[[115 116 133 143 124]
 [156 133 126 129 101]
 [136 120 132 143 105]] | 136

[[148 125 141 136 111 121 136]
 [125 134 144 135 116 131 149]
 [132 123 119 139 125 148 106]] | 132

[[130 128 121 137 119 121 120]
 [133 136 115 134 115 121 120]
 [149 129 129 122 124 115 121]] | 149

[[122 129 133 124 121 121 152]
 [116 115 120 130 129 116 137]
 [116 117 121 129 128 115 136]] | 116

[[126 113 140 114 140 116 106]
 [129 132 130 128 109 133 135]
 [138 127 119 121 121 123 126]] | 138

[[144 108 131 135 126 144]
 [131 110 132 124 129 132]
 [107 117 140 126 110 117]] | 107

[[109 125 106 121 134]
 [139 121 132 134 131]
 [149 127 147 142 118]] | 149

[[125 136 125 128]
 [130 125 133 128]
 [149 126 128 128]] | 149

[[132 131 130 114 136]
 [107 136 114 141 114]
 [151 103 135 129 116]] | 151
---
[[122 126 125 127 134 125 137 131 127 129 134]
 [129 122 127 135 119 129 118 129 127 128 136]
 [131 130 129 124 122 127 137 131  99 122 126]
 [129 128 125 122 127 127 133 131 148 123 120]
 [121 132 127 135 124 127 117 130 123 127 109]
 [131 129 127 120 148 128 134 123 113 129 138]
 [125 128 129 129 157 127 126 133 143 135 124]
 [125 125 129 130 130 127 120 121 133 120 143]
 [127 131 127 140 122 128 126 133 138 129 132]
 [138 130 126 133 130 129 148 135 114 129 111]] Answer: 136

[[144 142 112 107 132 125 126 130 138]
 [128 125 119 118 136 124 133 122 130]
 [139 135 110 141 119 128 136 121 127]
 [127 131 126 127 129 130 128 128 129]
 [132 116 116 122 115 132 134 110 141]
 [155 133 146 142 136 141 124 130 154]
 [128 142 108 138 132 115 114 131 115]
 [130 136 109 132 132 113 112 121 119]
 [135 128 126 127 127 126 128 126 121]
 [145 144 108 106 128 126 125 134 138]] Answer: 130

[[146 144 144 144 147 144 144 144 117 116 144 146 145 147]
 [154 135 143 149 153 137 139 141 109 110 142 151 147 151]
 [116 117 112 108 115 116 114 112 146 147 113 116 109 116]
 [119 132 127 123 119 131 129 127 152 150 128 118 126 118]
 [150 142 147 152 150 143 144 146 102 104 146 150 150 150]
 [117 114 114 116 115 114 115 115 130 130 115 114 116 114]
 [130 140 136 134 133 139 138 138 121 120 138 134 136 136]
 [142 141 143 144 144 142 142 142 106 106 143 145 144 145]] Answer: 151

[[119 131 110 114 119 120 115 139 140 116 118 110 131 134 125 124]
 [109 135 108 111 113 112 145 121 121 122 141 107 141 124 125 124]
 [111 135 112 114 113 114 146 117 121 118 135 107 141 122 121 122]
 [127 127 111 111 110 124 141 126 106 137 136 100 125 119 141 134]
 [116 132 110 114 122 117 113 137 144 113 119 115 134 135 122 122]
 [117 125 107 109 114 118 141 123 112 141 139 106 124 118 144 135]
 [121 122 110 114 121 117 125 116 122 128 127 118 126 118 137 134]
 [152 128 125 128 116 142 125 152 114 138 139 112 127 137 140 134]
 [147 125 146 143 123 143 140 116 128 111 103 122 120 120 114 119]] Answer: 124

[[119 127 142 131 131 128 138 129]
 [137 135 119 142 113 112 130 133]
 [135 134 129 137 115 109 140 132]
 [116 126 156 118 136 141 125 116]
 [144 141 112 152 128 130 108 138]
 [114 113 124 116 146 147 122 148]
 [118 126 144 124 147 155 110 122]
 [130 129 131 120 125 119 138 125]] Answer: 133

[[133 132 135 138 117 121 142 124 108]
 [111 118 123 118 128 124 124 133 115]
 [130 143 132 131 120 130 111 123 126]
 [127 135 130 128 121 125 130 121 125]
 [132 123 128 126 126 149 125 133 142]
 [133 136 146 145 121 117 137 128 121]
 [128 128 138 133 119 112 139 132 122]
 [125 131 124 130 126 129 128 127 146]
 [153 127 138 139 135 137 116 127 147]
 [119 131 134 126 116 133 107 117 118]
 [132 126 122 130 130 129 146 132 132]
 [120 143 131 125 120 123 132 115 110]] Answer: 115

[[134 124 128 134 141 123 124 125 114 123 124]
 [127 125 130 124 126 133 129 127 127 134 135]
 [145 130 125 147 128 124 124 126 130 119 122]
 [131 118 118 139 142 138 123 125 108 131 142]
 [123 128  98 134 134 134 129 136 126 127 139]
 [120 119 135 114 124 138 130 121 125 144 145]
 [134 131 138 131 121 124 128 123 139 130 123]
 [125 126 120 128 133 131 129 130 124 130 129]] Answer: 135

[[121 145 134 117 149 117 129 120 133 121]
 [128 144 137 114 141 136 126 116 144 137]
 [132 121 125 114 140 106 124 114 119 134]
 [148 119 137 130 113 140 117 131 128 145]
 [128 106 122 112 141 126 114 115 124 133]
 [123 125 153 137 133 140 124 142 130 129]
 [114 138 138 141 136 118 149 129 127 130]
 [144 129 130 139 107 144 129 135 131 141]
 [129 133 117 145 109 128 141 141 123 124]
 [116 130 130 147 122 136 150 136 127 134]] Answer: 137
---
[[128 132 136 138 113]
 [130 109 141 149 151]
 [150 141 139 130 134]] ans = 128

[[132 106 133 125 126 129]
 [134 138 113 129 127 142]
 [123 113 125 134 119 128]] ans = 132

[[125 127 129 126 128 129]
 [147 130 134 138 129 121]
 [112 139 157 124 148 118]] ans = 125

[[114 133 127 134 125 118 147]
 [108 135 123 130 125 111 153]
 [109 130 100 134 111 101 151]] ans = 114

[[124 131 135 144 118 144 130]
 [112 121 127 137 143 137 135]
 [154 153 138 117 127 122 129]] ans = 124

[[119 143 116 149 144 120]
 [113  99 116 114 114 126]
 [136 132 113 123 128 141]] ans = 119
---
[[126 128 139 155 137]
 [126 105 116 130 143]
 [116 121 130 150 140]] → 137

[[117 114 129 136 114 118 153]
 [156 111 157 145 116 124 118]
 [142 118 141 128 124 123 107]] → 153

[[145 115 140 126 117]
 [124 134 121 137 108]
 [113 140 142 144 102]] → 117

[[105 110 116 114 128]
 [126 129 116 144 125]
 [124 123 144 112 128]] → 128

[[131 132 126 133 126 133]
 [145 142 104 137 135 130]
 [141 136 121 144 146 142]] → 133

[[154  98 124 152]
 [144 131 126 148]
 [144 121 123 124]] → 152

[[144 122 130 112 113]
 [155 133 120 116 121]
 [126 105 112 127 115]] → 113

[[128 102 130 135]
 [141 118 123 108]
 [142 122 146 113]] → 135

[[106 118 138 129 134]
 [105 110 126 145 151]
 [123 130 148 104 131]] → 134

[[124 125 123 133 147 135 106]
 [130 131 123 133 147 135 106]
 [130 131 123 133 150 135 106]] → 106
---
[[122 139 140 119 141]
 [134 107 106 133 124]] ans = 133

[111 100 158 113 105 146 145] ans = 146

[103 137 124 105] ans = 124

[152 130 122 122 113] ans = 122

[118 134 121 146 143 135 107] ans = 135

[130 103 127 147 122 139 127] ans = 139

[[126 136 133 129 124 137 125]
 [125 105 128 132 119 129 141]] ans = 129

[[133 137 132 115]
 [142 144 141 103]
 [125 115 130 120]] ans = 130

[[122 127 117 132 129 128]
 [132 124 118 135 141 119]
 [119 149 112 137 135 145]] ans = 135

[[149 115 126 123 131 136]
 [139 122 126 112 131 114]
 [133 134 124 132 137 150]] ans = 137
---
[[115 119 120 105]
 [106 111 108 118]] Answer: 119

[150 122 126 135 128] Answer: 135

[[137 106 108 118]
 [127 158 128 129]
 [123 122 132 136]] Answer: 137

[[153 123 146 152 148 131]
 [122 128 138 145 112 157]
 [134 109 151 152 142 135]] Answer: 153

[153 138 133 131 101 140] Answer: 140

[111 155 138 131 137 149 129] Answer: 149

[[133 112 131 124 127]
 [119 140 125 149 122]
 [136 127 124 120 117]] Answer: 140

[ 99 138 116 119 122 108] Answer: 122
---
[[121, 124, 116, 135], [121, 123, 121, 132], [118, 136, 120, 106]] ==> 124
[[133, 140, 149, 150], [156, 142, 125, 124]] ==> 140
[129, 101, 132, 158] ==> 101
[110, 99, 150, 124] ==> 99
[146, 129, 111, 151] ==> 129
[154, 145, 103, 131] ==> 145
[100, 105, 148, 99] ==> 105
